Below is a small trained network, with its code and all its weights. Each question gives an input and a class and asks what happens when units are switched off, that is, made to give their printed mean instead of their output.

import numpy as np


def w(rows, s, z=0):
    codes = np.array(rows[::2]) - 128.0
    scale = np.full(codes.shape[1], s)
    scale[-1] = z or s
    return codes * scale


def f(y):
    return y / 2 * (1 + np.tanh(0.7978845608 * (y + 0.044715 * y**3)))


def log_softmax(a):
    a = a - a.max(-1, keepdims=True)
    return a - np.log(np.exp(a).sum(-1, keepdims=True))


def net(x, mask):
    res = np.array(x, float).reshape(1, 8) / 4 @ E
    y = f(res @ A[0][:, :-1].T + A[0][:, -1])
    res = res + np.where(mask, y, B[0][:, -1]) @ B[0][:, :-1]
    return log_softmax(res[-1] @ U[:, :-1].T + U[:, -1])


A, B = {}, {}
E = w([
[199,71,247,116],'x0',
[124,127,130,125],'x1',
[118,130,134,126],'x2',
[132,29,78,33],'x3',
[123,129,131,125],'x4',
[93,1,96,222],'x5',
[118,129,134,126],'x6',
[145,121,117,135],'x7',
],0.0096)
A[0] = w([
[224,131,219,22,154],'neuron 1',
[205,143,228,48,170],'neuron 2',
[89,150,127,224,107],'neuron 3',
[95,94,251,157,126],'neuron 4',
[82,122,41,207,113],'neuron 5',
[115,174,137,222,215],'neuron 6',
[120,21,231,184,96],'neuron 7',
[225,133,170,25,43],'neuron 8',
[113,232,60,64,165],'neuron 9',
[105,246,65,54,173],'neuron 10',
[122,54,85,2,252],'neuron 11',
[47,84,84,100,89],'neuron 12',
],0.0084,0.0044)
B[0] = w([
[30,134,200,117,239],'neuron 1',
[51,145,218,147,234],'neuron 2',
[77,134,105,166,174],'neuron 3',
[195,209,143,116,188],'neuron 4',
[62,132,79,177,196],'neuron 5',
[93,187,153,230,206],'neuron 6',
[247,130,116,94,220],'neuron 7',
[27,93,151,184,191],'neuron 8',
[227,171,118,59,238],'neuron 9',
[209,134,135,95,254],'neuron 10',
[99,2,30,38,252],'neuron 11',
[120,45,3,135,170],'neuron 12',
],0.0085,0.0089)
U = w([
[255,196,131,138,221],'0',
[8,117,107,139,251],'1',
[210,83,105,17,133],'2',
[84,89,37,118,2],'3',
[107,169,188,138,19],'4',
],0.0099,0.0053)

Each question gives the input, the list of numbers given to net, and the class t.
The units are the neurons (one row each of A and B). Each row of codes is followed by its name. A weight is (code - 128) times the scale printed after its matrix; where a second scale follows, it is the last column's (A, B and U).
mask holds one flag per neuron, in row order. A switched-off neuron (its flag False) gives its mean, the last column of its row in B, instead of its output. The means were averaged over made-up inputs and are rounded, as every weight is.
A unit's drop is (log p(t) with every unit on - log p(t) with that unit switched off) / (log p(t) with every unit on - log p(t) with every unit switched off).
The circuit of an input: a set's keep is (log p(t) with only the set's units on - log p(t) with every unit switched off) / (log p(t) with every unit on - log p(t) with every unit switched off). Starting from all 12 units, units are removed one at a time, each time the one whose removal leaves the highest keep (on an exact tie, the one counted first), for as long as the keep stays at least 0.8.
circuit, biggest first: the units of the circuit, biggest drop first
unit that matters most: the unit with the biggest drop
top k neurons: the k neurons with the biggest drops, biggest first
drop when u is switched off: that unit's drop, to one decimal
input [-7,0,8,-5,3,-1,-7,7], class 0: unit that matters most : neuron 9
input [7,-3,-4,8,6,0,-8,1], class 1: circuit, biggest first : neuron 8; neuron 1
input [8,-1,-2,-3,0,-1,5,-4], class 4: top 2 neurons : neuron 1; neuron 2
input [1,4,-7,-5,4,-4,5,6], class 4: circuit, biggest first : neuron 7; neuron 2
input [-3,8,7,-6,4,-1,-6,-4], class 0: top 2 neurons : neuron 1; neuron 2
input [-7,4,-2,1,-8,0,-4,-2], class 2: top 3 neurons : neuron 9; neuron 10; neuron 8
input [8,-5,7,-2,-8,-1,-4,7], class 4: top 2 neurons : neuron 1; neuron 2
input [1,5,6,3,-3,-6,-4,3], class 1: top 4 neurons : neuron 8; neuron 1; neuron 2; neuron 7
input [7,-7,2,-1,6,-5,-8,-7], class 4: top 2 neurons : neuron 11; neuron 4
input [3,6,8,-8,4,8,6,-6], class 0: top 2 neurons : neuron 7; neuron 4
input [3,-6,3,5,-7,-6,-6,-4], class 1: drop when neuron 8 is switched off : 0.1
input [8,-7,-7,-1,-4,-5,-5,7], class 4: drop when neuron 11 is switched off : 0.2
input [4,2,8,3,-5,-7,-8,-6], class 1: drop when neuron 8 is switched off : 0.1
input [5,-7,-1,-5,-1,-4,2,6], class 4: top neuron : neuron 11
